Each new row is followed by its nearest point in the smallest flat space through zero that holds the rows named last above it.
(in the rows, 128 means zero)
nasi:
[[138 128 148 108  99 105 117 199 120 113 103 126 128 146  98 129  86 119
  138 144 124 163 118 175 116 103 135  78 133 141 120 143 100 119 111 144
  131 157 103]
 [162 140 157 108 133 110 134 150 142  99 126 157  88 121 118 144 123 144
  116 108 151 171 137 137 119 102 134  86 126 105  94 126 126 135 159 138
  141 183 169]
 [164 138 146 117 128 102 140 120 129  94 131 152  99 109 154 157 139 154
  107  84 149 131 101 119 130  95 152 123 147  92  93 111 148 143 171 114
  132 145 181]
 [143 115 157 116 105 110 119 200 122 135 112 129 136 114 126 152  89 128
  159 131 128 157 115 191 117 100 134  86 180 128 100 129 108 111  96 145
  152 158 144]]
New rows:
[ 89 119  70 117  59 155 126 102 103  91  94 109 139 121 133 104 127 110
 109 132  73  85  57  95 105  96 159 172 118 124 156 114 145 107 152 128
  75  56  99] : [115 131 100 133  99 109 126 109  97 107 115 103 155 153 143 118 129 122
 107 123 109  74  70 107 141 121 155 168 118 139 157 128 139 139 136  96
  91  62  76]
[154 105 148 143 114 101 151  88 146 110 128 195 105 101 189 172 119 156
  85  83 171 168  96 111 121  69 146 147 161  85  87  96 148 184 159 166
 129 134 193] : [168 136 149 120 135 105 143 112 132  99 137 156  97  96 166 165 146 160
 110  76 153 129 103 118 131  95 151 128 160  84  85 104 154 143 173 113
 139 147 201]

gamo:
[[ 86 128 131 139 102 126 140 146 114 146 148 153 165  85 155 126 105  90
  100 138 111 150 136 124 118 147 173 175 145 129 140 128 123 150 105 118
   94 141 145]
 [110 220  74 141  93 110 111 115 103 141 111 168 162  86 165 188 118  39
   79 149 163 122 152 112  95 136 144 226 136 139  98 169 104 155 131 119
  115 123 164]
 [161 180  66 125 136 123  98 106 139  98  96 118 115 146 144 186 146 104
  122 129 185 127 135 137 142 106 113 153 119 119  97 196 116 126 174 143
  155  94 141]
 [112  56 183 134 136 153 147 158 126 132 164 118 161 153 131  54 119 185
  157 122  76 126  85 122 115 155 147  64 121 126 185  58 139 122  72 125
   82 177  76]]
New rows:
[147 138 128 136 120 107 117 124 134 156  85 157 122 104  88 145 134 119
 121 158 135  74 114 104  72 140  98 123 114 149 109  96 113 102 112 130
 136 126 170] : [136 170 136 127 121 114 126 109 110 151 113 145 115 125 103 133 133 116
 124 134 128  89 139 107  94 129  89 135 122 150 107  97 124 125 119 116
 142 137 131]
[ 77  83 144  94 138 127 156 125 114 121 135 113  52 113 108  69 117 133
 159 131  83 194 133 176 167  91 136 141 140 105 126 156 160  82 172 124
 156  94 101] : [117  64 156 115 139 125 150 139 151 128 141 110  87 107 102 114 123 153
 135 115 108 169 150 154 181 111 142 109 147 115 127 141 147 122 155 132
 155  98 153]

Mepo:
[[165 109  69 102 162 162 146 169 161 117 165 126 171 140 154  84 163 154
   72 136 164 160 155 165 131 146 187 107 131 155 114  50 147 127 104 160
  109 164 176]
 [117 155 132 141 137 111 119  99 116 125 109 155 123 155 132 159 116 119
  139 148 130  97 121 104 142 125  87 144 120 113 152 176 110 122 148 108
  163 132 106]
 [123 135 149 134  94 129 113 122 145  97 125 107 103  90  93 137 109 133
  129 105 107 152  97 136 121 118 176 123 147 127  93 140 148 129 159 108
  112 114 118]]
New rows:
[171 116 165 140  87 146 163 140  92 151 121 114 172 111  99 150 139 120
 160  97 115 137 137  96 141 111  88 146 113 144 155  79 147 122  94 214
 125 174 111] : [123 102 141 123 125 127 140 142 109 163 131 115 129 121 137 111 137 119
 147 119 122 125 145 127 116 129 101 126 120 130 137 109 121 135  94 149
 112 114 133]
[133  91 115 109 130 116 139 153  83 185 143 103 114 101 159 113 149 105
 171 144 112 105 151 122 118 133  73 146 113 114 132 112 123 151  50 165
 130 119 134] : [119  91 145 122 131 123 148 147  93 188 130 116 133 128 148 105 143 112
 160 121 122 115 159 122 112 131  72 128 111 129 152 104 111 137  73 160
 111 109 134]

kop (5 x 39):
[[104 163 128 133 155 121 105 112 138 138 149  98 111 122 121 113 138 133
  149 106  75 173 114 150 151 149 142 113 117 163 159 160 115 157 141 126
  161 102 147]
 [139 115 126 128 111 110  84 105 131 159 125 135 110 103 112 101 169 100
  134 124 150 116 142 161 112 147 121 118 132 137 110 114 113 142 108 151
  133 106  96]
 [122 114 123 106  78 136 129 100 131 104 106 122 144 132 123 188 125 122
  116 147 184  67 156 104  82 135 112 111 157 122 102  95 110 119 107 110
  106 150 127]
 [118 130 115 163  93 127 149 111 135 148 155 111 101 122 181 104 186  77
  128 162 117 168 108 167 118 117 117  97 110 117 117 151 151 135 109  99
  134 130 107]
 [138 122 132 103 106 140  99 104 168 140 123 121 100 137 103 123 161 100
  145 139 171  79 170 143  83 155 123 119 156 131 118 132  97 131  73 144
  152  99 105]]
New rows:
[103 156 134 104 143 151 127  95 178  83 114  98 159 105 121 169 113 145
 124 110 160 101 142 111  91 129 132 105 141 157 131 142 108 107 102 134
 166 115 112] : [113 143 131 101 120 144 121 108 152 107 122 105 127 145 108 167 117 137
 138 128 141  95 152 111 104 149 130 117 152 143 137 133 100 132 110 119
 142 122 147]
[126 129 150  88 139 130 120 106 147 117 140  63  86 123  93 188  74 139
 153 179 112 144 136 124 109 204 123 115 165 145 173 142 124 183 110 170
 152  70 131] : [107 158 133 100 139 141 104 104 161 117 132  94 115 143  98 150 123 139
 151 114 117 114 149 124 115 161 139 115 148 159 153 150  91 145 112 127
 163 103 151]
[126 186 120 125  71 132 157 108 130 108  71 106 143 136  74 154 180 198
 134  94 138 105  97 108 123  79 153  94 173 100  69 127 106 115  88 106
 121 144 100] : [119 126 125 117 104 133 131 111 130 112 119 119 137 132 127 165 124 128
 123 137 150 101 140 114 106 133 121 116 142 129 119 115 118 126 121 113
 119 141 134]

Modin, 3 rows:
[[195 206 111  99 163 112 116 175 195  63 139 103 135 116  80 152 106 105
  131  31 143 151 132 135  93 171 121 105 155 136  90 101 180 139 113 167
  133 151 122]
 [211 212  97  95 181 108 119 124 167 133 126 104 111 153  57 111  71  55
  155  61 168 132 106 150  94 163 151 115 147 144  97 119 158  66  74 165
  156 126 146]
 [143 214 135  56 149  96 115 167 185  54 140 108 127 168 121 112  93 110
  124  79 191 162 113 138 102 170  90 152 158 147  84  74 145 115  82 132
  148 132 130]]
New rows:
[178 137 103 181 154 124 123 115 141 183 142 110 115 129  92 113 109 108
 173 110 129 101 124 139  98 144 154 110 139 107 129 174 138  92 128 159
 137 126 145] : [179 137 102 148 153 133 129 104 124 172 120 122 118 120  81 128 110  88
 149 107 117 111 123 137 119 129 166 103 124 128 132 153 141  95 119 153
 135 126 139]
[101  66 123 142 124 143 124 152 132 146 110 168 146 151 120 142 124 180
 145 136  72 102 155 140 119  94  78 118 130 135 106 191 193 151 144 163
 130 113 143] : [123 100 128 153 118 140 131 129 118 134 128 134 135 104 133 145 148 146
 124 133 100 122 140 121 135 117 134 115 121 120 140 142 130 151 153 129
 115 134 121]
[128  95 127 190 192 160 126 152 149 142 125 108 138 107 124 167 139 146
 150 125  65 127 131  99 110  88 117  97 110 132 123 156 141 129 177  98
 124 136 127] : [141 101 120 164 124 143 131 130 122 139 127 131 135  92 119 154 148 140
 127 118  89 118 144 122 131 119 144 102 120 117 141 149 140 153 159 140
 113 138 120]

Sola (3 x 39):
[[174 118 116 144 121 124 123 144 150 118 125 111 132 166 132  77 136 104
  136  88 135  80 144 113 123 108 122 142 135 145 157 132 147 152 152 130
  105  82 117]
 [ 59 194  95 118 158  93  81 137 143 186  84 144 137  94 156  74  96  98
  132 124 127 135  90 165 200 155 149  90  79 105 111  71 104 105 133  61
  184 138 154]
 [140 164  79 147 143  77  83 181 130 129 133 120 144 174 192  35 138  50
  133 126 164 130 141  88 144 127 145 139  77 149 127 104 173 210 188  78
  131  79 109]]
New rows:
[130 140  95 130 139 108 122 155 108 124 157 157 132 154 171 124 156 105
 135 175 137 170 150 104 104 118 149 119 132 142 116 137 166 186 146 101
 133 128 106] : [127 137 114 133 133 106 117 152 103 112 154 130 133 146 163 124 143 101
 123 164 151 170 141  93 113 133 138 141 103 140 109 130 157 182 152 116
 126 126 111]
[136 111 122 127 157 137 119 134  99  97 149 115 156 104 138 178 126 111
 133 194 140 193 129  93 116 147 105 130 111 110 123  99 138 166 154 116
 141  95 154] : [115 132 126 126 132 117 127 138 100 115 152 135 129 128 149 151 138 121
 121 171 142 177 134 106 113 138 135 135 111 132 104 133 144 159 135 125
 131 144 118]

milif:
[[ 74  72 141  76 123 155 164  92  77  96 101 112 118 155 159 147 114 157
   98 151 170 146 154 179  86  69 163  80  81 168  59 133 136 106 116  63
  137 147 151]
 [115 110 146  72  97 187 154 112  98 117 128 126 152 171 177 146 105 142
   71 137 187 139 137 188 103  84 190  83  73 149  77 141 173 140 102  84
  150 123 132]]
New rows:
[154 166 122 121  59 117  87 137  78 135 169 134 199 116  86 109 139 169
  77 122 187 167  92 158 100 134 145 126  68  99 129 155 177 139 133 141
 142  88 140] : [153 150 135 113 103 163 127 138 136 140 147 137 157 148 151 131 117 121
  97 120 153 126 118 147 134 129 160 120 110 120 129 136 163 154 113 133
 142 110 116]
[171 131 126 184 103 112 100 149 151 136 134 130 148 134  97 122 146 131
 148 122  85  82 104  73 140 139  77 139 184 130 204 126  64 144 175 186
 132 146  82] : [154 157 116 169 141  96 104 148 159 145 139 135 123 102  98 114 142 111
 161 116  90 117 114  86 154 167  92 163 167 105 174 121 108 132 142 170
 116 122 117]

rut, 5 rows:
[[147 160 150  59 106  75 146  92 125 110  96 127 116  82 127 132  94 102
  131 130  86 141 125 111 133  87 129 203 104 120 118 121 127  98 153 188
  140 154 108]
 [141 161 137  84 114  59 161 121 129 110 135 114 115 108 124 120 106 102
  128 126  87 135 104 127 150  94 133 176 128 129 114 134 124 105 149 160
  129 143 124]
 [142 144 158 113  94  45 162 129 119 105 168 120 117 116 152 108 113  51
  111 116  67 151  92 119 148  96 140 153 144 150 100 107 142 113 188 166
  152 160 104]
 [158 163 118  61 114  12 218 126 134 105 173  90 104 135 104 123 109 108
  133 123  59 118  68 158 166  80 141 173 148 126 120 161 107 114 145 167
  110 132 130]
 [140 144 171 119  99  70 163 117 118 111 126 132  87 125 123 118  86  94
  126 141  78 115 108 125 153  93 140 164 129 128 121 121 110 105 142 161
  121 147 114]]
New rows:
[145  87 136 165 126 113 160 124 135 114 162 120  77 162 157 160 140 101
 140 121 131 122 106 179 129 151 148  53 205 105 155 142 127 156 140  96
 163 136 122] : [138  86 130 168 117 126 163 139 121 133 180 126 119 181 131 129 145 112
 120 124 111 111 103 153 125 140 140  70 159 139 137 125 123 161 136 120
 124 121 116]
[148 116 151 124  73 127 140  95  87 135 163 145 139 192 162 156 171 107
 117 100 110 116 101 166 105 154 150  86 147 155 130 126 143 158 161 142
 140 131 110] : [148  78 130 140 109 130 158 117 118 132 170 129 133 161 143 140 151  98
 117 116 103 128 111 143 105 136 137  83 147 139 136 112 137 165 157 149
 144 133  97]
[138 139  83 129 140 119 134  85 132 151 127 148 117 128  63 131 141 126
 132 117 123 169 110 115  65  89 164 128 135  61 133 102 137 174 106 109
 172  97 109] : [140 113 111 102 130 139 138 111 130 133 126 124 141 129 124 145 141 140
 132 122 128 129 130 136 109 131 126 125 123 121 138 132 130 143 129 144
 132 124 119]

rebab, 2 rows:
[[126  97 118 153 110 148 124 120 159 131 117 152  83 113 104 133 114 109
  130 134 132 113 111 151 134  88 155 161 121 164 149 121 117 138 185 126
  114  71 150]
 [154 139 126  37  68 151 138 185  91 166 138  51 128 133 170 112 102 104
  161 174 120 143 172 152 164 153 133  66 103 131 137 195 159 163  76 128
   95 115  53]]
New rows:
[121 168 119 113 138 139 139  90 102  97 133 108 146 147 107 137 131 132
 128 101 138 127 126 123 124 164  72 143 127 102 112  98 133  97 100 142
 111 182  78] : [126 148 135 124 149 111 129 125 112 121 134 123 159 138 138 127 141 144
 122 117 126 136 133 109 119 152 109 114 136 103 112 123 131 116  97 129
 142 169 124]
[ 60 130 157 143 174 134 109 107 149 134 151 115 165 147 103 158 170 175
 120  90 150  83  87 128  47 164 101 128 143 102 141  76  73 102 105 133
 213 177 137] : [114 145 137 164 178  99 125 100 127 103 130 156 162 136 121 134 154 157
 107  96 130 130 114  96 102 143 104 140 148  99 107  93 118  99 116 130
 159 179 157]
[129 128  79 105 104 140  94  88 143 147 116 170  97 146 103 151  86 162
  56 176 137  80 105 116 175 141 159 124  83 158 148 132  92 145 164 120
 108  61 164] : [128 105 120 141 111 144 126 126 149 133 120 141  94 117 113 131 116 112
 132 135 130 118 118 147 135 100 149 149 121 155 144 127 122 138 167 127
 115  84 140]

Dekod, 5 rows:
[[136 122 151 127 141 104 115 156 104 141 121  94 115 129 117 133  99  94
  147 144 144 106 156 105 116 140 102 162 187  80 126 136 124 128  75  71
   78 127 154]
 [114 115 138 119 197  91 130 129 104 150 154  94 129 157 130 119  89 121
  156 127 154 107 136 109 137 142 130 166 138  92 125 133 104  95  76  67
   69 115 165]
 [125 124 153 124 148 130 125 108 135 161 163 152 154 163 157 110 107 144
  163 106 142 119 136 117 140 145 120 158  94 110 123 122  95 108 130 101
  134 124 132]
 [118 116 170 110 187 121 127 126 110 154 144 110 144 148 146 135  80 125
  161 140 125 114 157 123 115 147 138 168 167  83 104 127  97  95  89  44
   94 139 149]
 [ 95 131 153 105 136 109  97 117 125 174 172 139 137 172 159 101 106 111
  153 119 154 113 124  93 120 143  84 184 134  63 122 120 103 119 101  81
   93 131 150]]
New rows:
[ 63 156 164  80 106 130 151 152 114 134  85 116  75  91  96 190 146 132
  75 184  92 114 102 172  81 110 108 120 223 148 117 149 150 136 158 130
  95 126 139] : [ 97 137 119 102 113 136 116 141 118 100  94 103 103  92 115 157 143 102
  78 175  88 147 116 145  82 108 140 108 210 116 109 125 162 145 121 125
 112 160 124]
[143 148 176 138  64 109 115 183 124 159 129 170 130 124 129 114 162 117
 142 121 158 100 129  87 138 124  70 140 121 118 144 147 130 151 123 149
 126 122 134] : [153 136 138 146  64 124 104 146 136 146 128 148 121 133 126 110 138 104
 144 112 157 113 140  97 134 136  66 148 124 106 148 130 132 161 127 142
 134 117 126]
[126 135  85 148  68 106 134 136 132 104 110 140  73  94 132 122 162 106
  83 121 165 144 115  99 118 132 116 104 118 147 153 138 158 179 125 201
 130 126 129] : [131 140  86 142  69 115 117 145 133 107 111 126  97 109 102 119 169 107
  94 125 144 132 101 116 133 110  97 105 120 145 155 133 164 166 138 192
 128 115 124]

Lokas, 4 rows:
[[167  77 141 135 113  81 189 207 158 103 216 129  78 114 132 106 207  98
  177 141 107 216 118 100 156 112 100 131 187 191 130 145 154  96 152 155
  103 111 118]
 [136 100  84 144 142 126 143 145 109 126 138 127 141 108 151  99 169 130
  117 130  82 121 104 110 119 164 150 109 144 122 118 118 106  98 127 109
  127  96 108]
 [150 111 112 134 124 113 160 186 163 114 185 107 111 129  94 119 187 116
  148  95 146 179 136  92 143 127 107 116 177 156 118 102 139  99 157 137
  101  88 121]
 [134 101  69 139 125 125 145 154 115 120 160 109 128 103 150 103 176 118
  115 119 106 137 102  95 133 165 147  97 164 106 128 112 111  89 128 107
  117  75 111]]
New rows:
[100 142 184 111 120 121 119 119 132 143 143 122  97 142 156 149 101 105
 163 160 145 168 135 147 128 103 122 161 121 155 151 168 158 124 136 150
 133 150 138] : [128 131 174 114 106 112 130 122 135 123 138 139  97 131 139 144 103 113
 149 155 144 153 132 146 145  94 110 148 122 143 148 163 153 149 121 150
 131 163 143]
[177 120 132 154 145 174 106 135 104 155 103 150 123 189  48 183 128 164
 117 118  84  85 121 163 127 106  99 181  72 148  79  95 127 142 176 124
 149 143  82] : [135 141 152 140 172 140 122 124 142 141  87 149 166 155  82 127 124 161
 132 109 112  99 155 145  96 124 121 148  97 168  92 106 119 143 146 134
 136 153 123]

nare, 3 rows:
[[160 132 129 175 116 114 124 132 118 131 146 122 138 142 152 117 112 147
  135 119 115 107 150 146 115 115  91 102 142  83 142 117 146 123 125 178
  118 134 164]
 [139 128 145 168 120  87 100 106 109 123 157  66 166 185 141 120  53 145
  120 137  73  94 126 136  76  95  54  97 144  45 160  80 171 137 125 201
  117  73 217]
 [ 99 143 156 153 141 121  81 116 109 125 152  43 136 183 167 145  71 104
  145  90  90  90 178 100  61  51  55 119 141  57 151  76 163 102 113 214
   97 108 185]]
New rows:
[160 153 195  87 182 134  98 121 127 134 124  81 134 115 112 206 101 123
  94 166 140 131 168 102 116  99 111 145 109 178 113 128 158  88 160 171
 170 164 165] : [ 99 133 138 113 140 136 112 123 126 126 127 100 123 140 132 141 118 107
 133 115 123 125 139 107 110 104 121 139 125 127 128 115 130 118 123 134
 120 122 127]
[119 127  76 136  84 116  76 117 133 128 111 194 144 132 168 133 178 139
 194 136 119 156 169 192 104 212 114 105 123 126 143 199  97 102 128  98
 152 116 157] : [161 126 116 150 115 126 145 139 130 132 129 162 127 111 131 115 147 149
 129 133 139 130 128 151 149 150 136 116 132 130 126 145 123 132 131 126
 133 148 123]

gasip:
[[207 151 122 159 148 154  39  70 153 159  80 137 152 130  78  96 113  65
  174 141  67 167 101  58 105  87 183  79 109  91 123 115 170 101  98 136
  138 129  82]
 [202 148 122 158 146 153  47  75 151 158  84 135 151 132  82 100 116  71
  172 141  71 164 103  64 106  91 179  83 110  91 123 116 167 103 100 135
  137 128  85]]
New rows:
[122 163 129  93 220 107  96 143 167 124 122 152 107  83  66 151  85 105
 156 136 149 141 151 146 121 146  89 131 109 188 151 123 129 106 174  85
 143 168 118] : [116 147 134 109 136 115 107 118 130 109 121 147 117  97 124 104 100 109
 108 114 135 130 128 116 138 114 127 123 134 168 133 127 126 128 131 134
 132 141 134]
[103 146 109  90 137 120  88 119 119 122 120 156 116  77 131 113  68 135
 107 109 151 146 132 150 157  92  89 145 133 192 142 154 129 110 131 147
 162 145 136] : [101 151 138  99 136 107 111 121 128  99 125 153 110  85 128 100  93 110
  95 107 146 125 131 121 145 114 120 127 138 187 136 129 121 131 136 135
 132 146 142]
[ 75 117 108 140 120 127 187 176 111 159 170 103 117 141 146 152 158 165
  94 125 159  93 147 170 129 182 131 158 137 101 136 135  84 175 143 138
 128 142 162] : [ 92 102 127 124 112 123 192 167 113 124 159 110 122 148 159 162 155 177
 116 130 157 105 143 175 134 161  98 159 135 121 127 136 106 143 143 119
 120 118 150]

mak:
[[143  82  69 167 147 161 109 125 154 128  85 120 159 197 193 102  57  85
  126 101  71 180 123 107 136 145 104 140 167 142 140 109  18 150 173  96
  145  99  57]
 [135  74  86 181 126 147 155  98 123 140  59 166 143 188 150 106  81 101
   87  93  85 150 131  98 170 188  97 154 171 114 104 131  82 151 141 120
  141 106 101]]
New rows:
[125 159 170 103 129 121 103 144 114 142 161 100 123  86  98 142 172 154
 105 159 163 120 117 140 125 127 145 116 128 134 157 132 162 102  86 149
 124 140 153] : [122 156 157 102 123 113 126 137 122 125 160 120 115  91 103 142 162 148
 140 146 156 107 129 142 114 106 144 117 105 128 131 133 173 115 111 139
 119 142 156]
[146 138 140 154 116 157 149  85  95 129 116 179 117 133 120 134 137 112
 105 104 152  89 128 138 151 154 155  87 110 122  87 148 204 141  86 140
 126 130 145] : [122 124 142 136 113 117 160 110 106 136 112 160 116 119  96 132 147 140
 102 124 140 106 134 123 151 157 124 137 129 108 103 144 175 128 105 145
 125 134 160]
